Each row is shifted at random along 5 fixed directions that mean nothing.
Known rows, with every way that one mark hangs from another:
fabi{fupo puvi{luru poneba} simar{rono}}: [  26  -61   30 -105   47   79 -178  138   85   70   93   82  220 -193
 -276 -313 -142  -58   99  -49  196   23  -54  -42  -74 -110  -44  -65
   22  117  210  -73 -119 -152  152   45   14 -199  -39  -55  219 -115
 -106  101]
samod{vevoz{fupo{fabi{puvi}}}}: [  13   38   42   27  155 -141  251 -196  -21   56  -56  -42 -150   22
   49 -103  -44 -214  102  114  -77   71   29 -121   81 -202  138   71
  -49 -242   17  -68  -31  -67   45  -59   -8   27 -174   48  230   39
  -21   44]
vevoz{fupo{fabi{simar}}}: [ 163   22  131  182 -296  123  109 -267  -31  -14  135  -58   57 -145
  -53  203 -161 -236 -109  176 -130  258  101   17 -247  112 -229   -7
  -65   79   25 -162  -53  102 -230 -248  -96   88  -29  307   48   45
  213  -11]
poneba{fabi puvi{luru} rono simar vevoz zapo}: [-223 -271   45   30  273 -168    7  114  -37  229  428   73  136   47
 -100  -68  186  149 -382  100  209 -170 -276   -1   -6  -21 -130   24
  416  104   50  202  190  284   75 -146   -4  -13  149 -339   52  -14
  172  334]
samod{puvi simar vevoz}: [ 100  310  117  163  138    0  -59  147  378  216 -532  -32  109  119
  341  130 -113   90  285  -52   57   11  366  118  210   52  151  -62
   34  -77 -132 -103 -139 -360    9   75 -111   43  -18 -107  101   63
  -93  108]
puvi{luru rono{zapo} vevoz{fupo{fabi{poneba simar}}}}: [ 246  -41  -69  -35   78  110   85  -82 -182 -237 -238   83 -104 -222
 -277 -339   21  -51 -220  -32  -52 -155 -219  -60 -141  -18   17    3
 -231  179  141  -26  180  139  -79 -195  177    6 -240  114 -105   33
  132 -256]
simar{rono{vevoz zapo{puvi{luru poneba{samod}}}}}: [ 216   83 -314  198 -239    0  191  -48  -27 -536 -332  -13 -265   53
  346  221  183  364  146  -39 -165  -38  -32   10  204  127  241  -84
 -514 -169  -57  -62  220   61    8  247  196  -47  -27  -41 -273  110
  -70 -208]
samod{puvi{luru poneba{simar}} vevoz{fupo}}: [  99  138 -292  156  456   -3 -217  297  412  120 -622  -40  225  203
 -104 -462 -189  197  242 -374  343  -94  255 -111  241  -15  465  -65
  207  -38  150  -34  146 -606  224 -103   11 -311   73 -452   98  107
  -82   66]
poneba{fabi puvi{luru{fupo simar}} rono samod vevoz}: [-122 -141   28  -46   58 -139   63  126  -64   81  197  -74  -98  232
  -75  216  196  135 -204  -45 -184 -225 -264   -6 -119   75   17  132
  261  -89    1  -20  103  219  118 -107 -124  113  270 -161  -80  -43
  188  119]
luru{fupo{fabi{poneba} vevoz} puvi simar{rono}}: [ -60 -279   62  -57  -33  -59   66   10  -55   96   39 -175 -142  270
 -425  147 -121 -588  171  115 -263   32 -218  -54 -318 -362   76  162
  -58 -163  315 -154 -279  188  178 -245  149   97  -44  210   83 -176
  215  -50]
simar{rono{vevoz zapo{fabi puvi{poneba}}}}: [ 152   82 -358  236  -98   61  227 -199  -40 -412 -418   14 -150 -132
  409   13  169  210  259   74 -103  -62  -32  109  259   33  218  -14
 -619 -299 -118    2  247   -3  -39  249  300 -128   85  -10 -291   50
  -60 -284]
poneba{rono samod vevoz zapo}: [-247   39   88  -61   91  -51 -224  177  116  350  342   38  125  213
 -189  190   10  109 -243   90  232   60  -36 -103  -56   79 -173 -186
  558 -119  -12  273  -48  -88  -77 -109  -30  115  198   -2   61   79
   55  368]
poneba{fabi puvi{rono{zapo}}}: [ -18  106  125 -121 -209  -21  170  -69  -72   84   70  107 -160  -40
  148  158    2  -21 -230   52  -81   44  162  -52   38   28 -217  125
  114   99 -299   92  -12  262 -243  -80 -115  221 -154   87 -198    2
   77  113]
puvi{poneba{fabi} rono vevoz{fupo}}: [ 165   61 -309   78  -66  310   29   65  108   47 -444  138   79 -155
 -236 -197  -59   82 -180 -164  107   -3  240 -209  104  446   55   68
  -44   52  142   14  302 -108  -95 -303  -55  -84  234   18 -351    7
  302  -54]
luru{fupo{fabi} puvi simar}: [  74  105  297  -37  -60  318  -18  -34   84  322  -56 -150  297   53
 -100  469 -171   77    9  -40 -167  191   79  217 -217   17 -257   27
  107   49   71 -157 -159  -15 -229 -189  -62  311   92  318  115 -297
  280  -69]
zapo{poneba{fabi{simar} puvi rono vevoz{fupo}}}: [-129 -178  131  -43   99 -251   80 -198 -158  227  517  127   46 -169
   11   40   93    5 -226   91   17  -71  -22  153  -64  -12 -208   19
   45  151  -75   47  -64  137  -46   59 -204   98  156    2   50  -73
   31  145]
simar{rono{zapo{fabi{poneba}}}}: [ -57   23  128  -68  263  -25  -44 -196 -154   87   17   49  105 -208
  210  -56   36  -38  165  106   70   12  -58  248   86 -264   22  -94
 -265  -27 -197   98  -81  -61  -54  230  219  -12  -91   63 -137  -22
  -54 -157]
zapo{poneba{simar} puvi}: [-126 -126  -29  242 -446   -9  -67 -123  100 -165   16  -60   21   -9
  228  393 -153 -106  179   77  -20  295  301   93    9  153  -72    7
  -88   62 -237  -30  -95   94 -169   25 -118   12    0  111  -27   20
  -40  -86]
fabi{poneba{vevoz} puvi{luru{fupo}} simar{rono}}: [  20  -42  -25    5 -174   33 -107   26   87  -63  103  -11   87 -118
 -187   80   25  -36  108   68  -33  -80 -168  173 -205   26   -2  -45
 -120  151   78 -247  -87   45  272  104  -28  105    2  126   10 -126
  -33 -208]
rono{vevoz{fupo{puvi{poneba{simar}}}}}: [ 214   53 -174  238  -90  -11  283 -113   53 -324 -268  -77 -202  151
  205  -74   42   -6   10   13  -89   32  -12 -155  139   71  196   62
 -294  -42  167 -155  109  -28   76  -62  129    9    8  -90  -47  140
  -40  -92]
poneba{fabi puvi{luru vevoz} rono{zapo} samod}: [-252  -54  132 -192   31 -180   51  137  -71  195  296  200 -107  171
 -362 -111  -66   23 -395  -61   60 -101  -86 -288  -27 -173 -102   27
  352  -36  -61  361  -33  184 -140 -279  -17   73 -120  -42 -121    3
   40  384]
vevoz{fupo{puvi{luru poneba}}}: [  18  103  291  -99 -111   95  120 -280  -19  -80  -35   35   11 -118
  226  280 -202  268    3  -94  -37  358  237 -117   72   10 -201 -157
 -221  336   34 -196 -215  -76 -248   62 -283  212 -170   81   69 -137
 -128   19]
zapo{poneba{fabi{puvi} samod simar{rono} vevoz{fupo}}}: [  42 -273 -257  173  453  -50 -200  141  -12  301  199   58  413  -80
 -194 -234  179  191  -59   83  347 -226  -95  457   70   72  131  -88
 -110 -233  220  153  341 -283  132   53  237 -219  442  -91   66  -14
  260  -33]
zapo{fabi puvi{luru}}: [-266 -346  382  -15  -92   61   90 -353 -118  202  231  154  173 -421
  -72  -17 -355 -142   46  219   15  320   52   29   36 -399 -406  -17
 -111    1  -52  142 -127  369 -490 -169   69  121 -101  240   74 -181
  126  126]
fabi{fupo puvi{luru rono} simar}: [  69   11  -82 -174  197   83 -206  285  123   46 -181  -33  186  -98
 -262 -533  -91  -31   61 -106  223 -104  -16 -122   -2  -97   51   35
  352  -15   65   28   89 -224  135  -21   68 -274 -147 -148  226   52
 -103   -5]
fabi{fupo puvi{poneba rono} simar}: [  -7  124  -77 -222  -17  -62   20   57  -58 -295 -164 -140 -312  -30
  325 -196  142 -135  208 -125 -105  -50   14 -140  156   36  202  163
  -47  124  -76 -195  -78   19  314  345 -107  -75 -149 -241  103   52
 -395 -211]
rono{vevoz zapo{fabi{puvi} poneba{samod}}}: [ 129  134 -295   73 -135  170 -178  166  211  131  -57  120  169   97
 -192 -148 -104   97   58   53  191  -69   22   81  -21   11 -112 -112
  212 -391  -47  313  102 -482 -248  -97  188 -131  104  292   36   47
  -12   83]
simar{rono{vevoz{fupo} zapo{fabi}}}: [  57  167 -144  186 -125 -208  292 -378 -144 -284  -35   10 -361    2
  127  -99   66 -143   87   84 -239  -12   54  -14  141 -181  278   15
 -339 -328 -140   35   65   58  -25   46  189   26 -136   84 -280  131
    5  -36]
poneba{puvi{luru{fupo} vevoz} rono samod simar}: [-429 -289  289 -154  124 -379  173  -28 -230  -18  325  -61 -357  213
 -124  -63   43 -167 -201  -18 -231  -90 -252 -226  119 -357  163  185
   13  -35   63   70 -131  647  144  -73  180  271 -104 -345  -54  -70
  -79  124]
zapo{fabi puvi{poneba rono vevoz}}: [-177 -254  -38  -34  -56  261   23  -84  -41   84 -292  225   47 -360
 -184 -278 -206  -91   14   72   92   99   85 -144  180  -52 -186   60
 -321  -70  111  179  108  278 -339 -182  204   50  155   89 -130 -178
  119  -77]
fabi{puvi{luru{simar}}}: [  59  -22   35   59   72  204 -112  169  172  110 -235   13  396  -53
 -136  -78 -114   90   52    0  149   48   90   38  -37  -27  -59  -34
  250  -23    3   30   78 -263  -24 -174  -56  -99  -38   23  146  -27
   82   11]
luru{puvi{poneba{samod}}}: [ 143 -192  -80   68  -45  190  -49  114   38  172  -65   34  112   61
  -67   96 -170 -156   37  -14  -37  123  141  -93   28   52  -86   63
   35  -52  197   47   58   27  -36 -155   55   14  152   23 -128  -61
  133   29]
fabi{fupo poneba{puvi{luru} rono samod simar vevoz}}: [ -39 -293   54  -70  186 -274   10   68 -295    3  462   19 -170   93
  -34 -160  252  -95 -238  134  -45 -263 -443   -8  -99  -45  -84   68
   53   85  228   45   68  349  123   69   53  -19   68 -236  156   31
  -20  170]
poneba{fabi{fupo} puvi{luru}}: [ -53  153  154 -153   83   59   39   22   37  185   82  -74  203  -67
  133   27  -40  248  -74 -142   83   84  121  -13   27   83 -139  -28
  373  188 -155  -38  -10 -125  -75   61 -310 -117  -89 -130   90  -64
   -2  207]
zapo{fabi poneba{rono samod simar} puvi{luru vevoz}}: [-168 -436 -262  212  -17 -109 -113  -21 -180 -338  -16    8  -96   -5
   90  -29  103   47  132   24  -41  -75  -96   38  145   64  143   45
 -395 -200   29  167  239  247  -68   85  201 -238  190 -189 -103    8
  -24 -207]
poneba{fabi{puvi simar} rono{zapo} samod}: [  33  -99  156  -51  -65 -159   62   -8 -151  109  481  138  -60  -46
  -60    7   88 -186 -255  216  -24 -119 -246   87 -125 -128 -230  148
   58  -94  -63  189  -58  229  -94 -115  152  107   -5  242  -36  114
    3  107]
poneba{puvi rono{zapo{fabi}} samod{vevoz}}: [-167  350  -32 -106  124 -303   40  -79 -103 -177   50  -86 -434  378
  542  208  250  143  143  -64 -180 -125   76  -43  213  -94  241    5
    4 -236 -398  119  -90  -50   80  404  -57   77  -88 -239   -6  134
 -401   -3]
fabi{fupo poneba{puvi samod} simar{rono}}: [  82   62  187  -76    9    8 -176   44 -122  172  370   13  191 -111
  -23    6   71  -60  -42   84   61  -56  -51  317 -179   45 -216 -135
 -130  167   81  -61 -163   10   27  225   10    9   83   84  137  -20
  -96   35]
poneba{puvi{luru} samod vevoz{fupo{fabi{simar}}}}: [ 101  248  -75   34   34  214 -189   97  126   74   61 -132  311  118
 -121  162    4  457 -184  -75  138   14  101  160 -235  264 -149 -295
  264  131   87  -65  173 -348 -104  -13 -250  -29  153  -14  277  -16
   89   13]
luru{puvi simar{rono{zapo}}}: [  61  192  105   60  -87   71 -106   34   50   76  -45   29  149  146
  -61  304  -76   24   62  -69  -67   77  265  208  -85  -86    5  -56
   -9   -2 -115   52 -135 -113  -40  -12  -16  178  -87  178  -82 -116
   59  -11]
fabi{poneba{rono samod vevoz{fupo}} simar}: [-111 -156   71  -75  286 -306  -60  -61 -167  122  361   15 -110   40
 -192 -255   80 -285 -116   88   32 -161 -231  -14  -96 -205   96  -10
  132  -21  102  111  -64   43  198    0   99   20   77  -30   29  188
  -71   26]

Rows:
[ -13  -55  107 -287  404  224  -39  177  -43  317   -5  -39  165  -29
 -152 -128   86  104 -132 -134  120  -90 -163   90   22  -68 -190   79
  308  135  327   50  -31    9  -25  -48   39   57  166  -57  185 -230
  134  139]
luru{puvi{poneba{fabi{fupo{vevoz}} zapo} rono} simar}
[ -57   30  218  -29   74  118   36 -123   10   88   45  118  294 -316
 -309 -283 -169   94 -149  -12  114   72   98   60   13 -144 -122  -99
  -19  186  128   10  -28   -9  -86 -137  -24  128 -175  118  133 -123
  -39  -17]
fabi{puvi{luru vevoz{fupo}} simar}
[ -48  -32  182  -82 -330   18   -8  -31    4   21  143   79  -94 -133
  -50    3 -116 -336  -19  170  -62  138  149  -58  -49  -82 -227  122
   15  104  -93  -30 -174  285  -93  -62  -34  222 -175  208   83   -1
  -67  -30]
fabi{puvi{rono} simar}
[ 354   25 -211   98 -331  141  254   72   44 -416 -438  -96 -307  192
  202  192   73   92   25  101 -215   82  -53 -339  -17  208  -45   56
 -264 -122   53 -208  202  113 -158  -83   38  -34 -185   95   30   96
  153 -143]
fupo{fabi puvi{luru rono{vevoz}}}
[  63  429  -75 -120 -236  223 -224  -59   61  -94 -242   -2  -54   -2
  265  217    4  147  121  -95   17   85  274   89  -14  248  -93  -92
   32  167 -342   29  -60 -256 -228  178 -144   76  -96  212 -177   40
 -128 -238]
puvi{rono{zapo{fabi{poneba}}}}
[ -99 -176  269 -158   34 -175  141 -147 -306 -189  285   75 -149 -327
  -40 -268  117 -258   51   89 -141  -88 -281   89   -5 -269    9   43
 -442  250  129 -165 -213  404  245  263   45   73 -324   21  128 -145
 -244 -129]
fabi{fupo poneba puvi{luru vevoz} simar{rono}}
[-164 -210  253 -182 -106 -177  204 -160 -260  163  461  203 -131 -254
   -9   31   72 -163 -164  137 -100   26 -138  -53   38   17 -297  167
 -149   39   10   59 -208  325 -169   29 -140  123  -46  226   54 -194
  -28  209]
zapo{poneba{fabi{fupo puvi{vevoz}} rono}}
[ -63  186 -268   64  -33   34 -267  194  298   -6 -222  111   74  259
 -615 -177 -237   60  -39 -276  222  -29  163 -232 -190  -16  279 -203
  426  -29   70  127   10 -535  141 -313 -154 -135   49  -61  -61   20
   97  237]
puvi{luru{simar{rono{zapo}}} poneba{vevoz{fupo}}}
[ 161  -52 -127   44  122  -23   16  195   92  -54 -227 -123 -169  365
   90   46   -6 -249  194   93   -1  -16 -187 -215  -97  -41  128    0
  -34 -251   63  -62  -21 -208  139  -32  105 -161  -48   28  194  193
  -47  -60]
fupo{fabi{poneba{samod{vevoz}}} puvi}
[  37   30  -30  112   28   21 -344  230  227  234 -133   22  168  154
 -206   -3 -137 -227  156   33  174  -27  170   75  -94   50  162 -153
  127 -110   72  114  -96 -358  144  -73   97 -181  127    9  -71  155
   89  104]
fabi{poneba{samod{simar{rono}}}}
[ 108 -446  -40  197 -181 -125  170 -179 -217 -372  161  -12 -150 -344
    6 -210   19 -409   13  163 -143  -56 -372  -14 -133  -57  -67  119
 -128   94  105 -103   86  452  136  -72   72 -194 -161  -27  -79  127
  -78  -35]
fabi{fupo poneba{zapo{puvi{luru}}} simar}
[ 212  -68  -22   31  216  241   40   67   35  125  -83  -54  295 -295
  113 -210   23  -15  -29  -17  124  -34 -185   76  -13  159  -86  102
  100  113   67 -117  127  -69   75  -25   69 -245  210  -70  -32   30
  137  -41]
puvi{poneba{fabi{fupo simar}}}
[-162 -273  352  -94   41 -216  164 -142 -237  281  493   75 -127  -52
  103  184   23 -259 -188  217 -110  113 -122  -74   41 -156 -220  159
   40  -82  -80  137 -131  442 -187 -101   72  164   57  122 -106   65
  185  222]
poneba{fabi rono samod}
[ -24   69  -15  -33  -86   -3  135   -9  148 -125  -57 -117 -145   -1
   41   32   28   61  142 -191 -136  -25 -142  -57   53  -59  257   85
  -49  113  -40 -259  -96  135  294  109   82   23   22 -100 -182  -37
   46 -123]
puvi{luru{fupo} poneba{fabi{simar{rono{vevoz}}}}}
